Below is a small trained network, with its code and all its weights. Each question gives an input and a class and asks what happens when units are switched off, that is, made to give their printed mean instead of their output.

import numpy as np


def w(rows, s, z=0):
    codes = np.array(rows[::2]) - 128.0
    scale = np.full(codes.shape[1], s)
    scale[-1] = z or s
    return codes * scale


def norm(h):
    return h / np.sqrt((h * h).mean(-1, keepdims=True) + 1e-5)


def f(y):
    return y / 2 * (1 + np.tanh(0.7978845608 * (y + 0.044715 * y**3)))


def log_softmax(a):
    a = a - a.max(-1, keepdims=True)
    return a - np.log(np.exp(a).sum(-1, keepdims=True))


def net(x, mask):
    res = np.array(x, float).reshape(1, 3) / 4 @ E
    u = 0
    for l in range(3):
        y = f(norm(res) @ A[l][:, :-1].T + A[l][:, -1])
        res = res + np.where(mask[u : u + 3], y, B[l][:, -1]) @ B[l][:, :-1]
        u += 3
    return log_softmax(norm(res)[-1] @ U[:, :-1].T + U[:, -1])


A, B = {}, {}
E = w([
[126,126,130],'x0',
[247,172,44],'x1',
[188,2,173],'x2',
],0.0068)
A[0] = w([
[137,172,201,37],'0.n1',
[126,26,253,123],'0.n2',
[180,134,181,3],'0.n3',
],0.0067,0.0035)
B[0] = w([
[169,95,184,99],'0.n1',
[119,109,34,253],'0.n2',
[10,40,134,95],'0.n3',
],0.013,0.0036)
A[1] = w([
[176,51,206,3],'1.n1',
[128,235,216,145],'1.n2',
[2,40,231,209],'1.n3',
],0.0081,0.0034)
B[1] = w([
[64,79,179,103],'1.n1',
[131,98,27,235],'1.n2',
[238,248,199,254],'1.n3',
],0.012,0.0029)
A[2] = w([
[153,1,177,104],'2.n1',
[156,21,173,64],'2.n2',
[208,80,115,254],'2.n3',
],0.011,0.0056)
B[2] = w([
[7,131,111,161],'2.n1',
[44,192,72,146],'2.n2',
[183,214,157,254],'2.n3',
],0.012,0.0085)
U = w([
[221,166,208,209],'0',
[139,178,108,233],'1',
[8,184,87,199],'2',
[160,128,116,139],'3',
[64,38,147,27],'4',
[64,68,142,1],'5',
[73,59,123,6],'6',
[78,36,154,25],'7',
],0.015,0.0073)

Each question gives the input, the list of numbers given to net, and the class t.
The units are the neurons (one row each of A and B). Each row of codes is followed by its name. A weight is (code - 128) times the scale printed after its matrix; where a second scale follows, it is the last column's (A, B and U).
mask holds one flag per neuron, layer by layer. A switched-off neuron (its flag False) gives its mean, the last column of its row in B, instead of its output. The means were averaged over made-up inputs and are rounded, as every weight is.
A unit's drop is (log p(t) with every unit on - log p(t) with that unit switched off) / (log p(t) with every unit on - log p(t) with every unit switched off).
The circuit of an input: a set's keep is (log p(t) with only the set's units on - log p(t) with every unit switched off) / (log p(t) with every unit on - log p(t) with every unit switched off). Starting from all 9 units, units are removed one at a time, each time the one whose removal leaves the highest keep (on an exact tie, the one counted first), for as long as the keep stays at least 0.8.
units of the circuit, in order: the units of the circuit, biggest drop first
k most important neurons: the k neurons with the biggest drops, biggest first
top k neurons in layer l: the k neurons of layer l with the biggest drops, biggest first
drop when u is switched off: that unit's drop, to one decimal
input [-4,1,6], class 2: 2 most important neurons => [1.n3 2.n1]
input [-3,-1,6], class 2: 2 most important neurons => [2.n1 1.n3]
input [0,-3,8], class 2: units of the circuit, in order => [2.n1]
input [-3,2,5], class 2: units of the circuit, in order => [1.n3 2.n1]
input [5,-8,-8], class 0: 2 most important neurons => [1.n3 0.n2]
input [8,-7,8], class 1: 4 most important neurons => [1.n3 0.n2 2.n2 2.n1]
input [5,4,7], class 2: 2 most important neurons => [1.n3 2.n1]
input [7,-4,5], class 1: top 2 neurons in layer 2 => [2.n3 2.n1]
input [-1,-1,-1], class 3: 2 most important neurons => [0.n2 1.n2]
input [-2,4,7], class 2: 2 most important neurons => [1.n3 2.n1]
input [-3,-4,5], class 2: 4 most important neurons => [0.n2 2.n1 1.n2 2.n2]
input [-2,4,6], class 2: 3 most important neurons => [1.n3 2.n1 2.n2]
input [2,-7,-1], class 0: drop when 1.n3 is switched off => 1.4
input [-2,-7,2], class 0: drop when 1.n3 is switched off => 4.8
input [-6,-6,-2], class 0: drop when 1.n3 is switched off => 1.9
input [1,0,4], class 2: most important neuron => [1.n3]
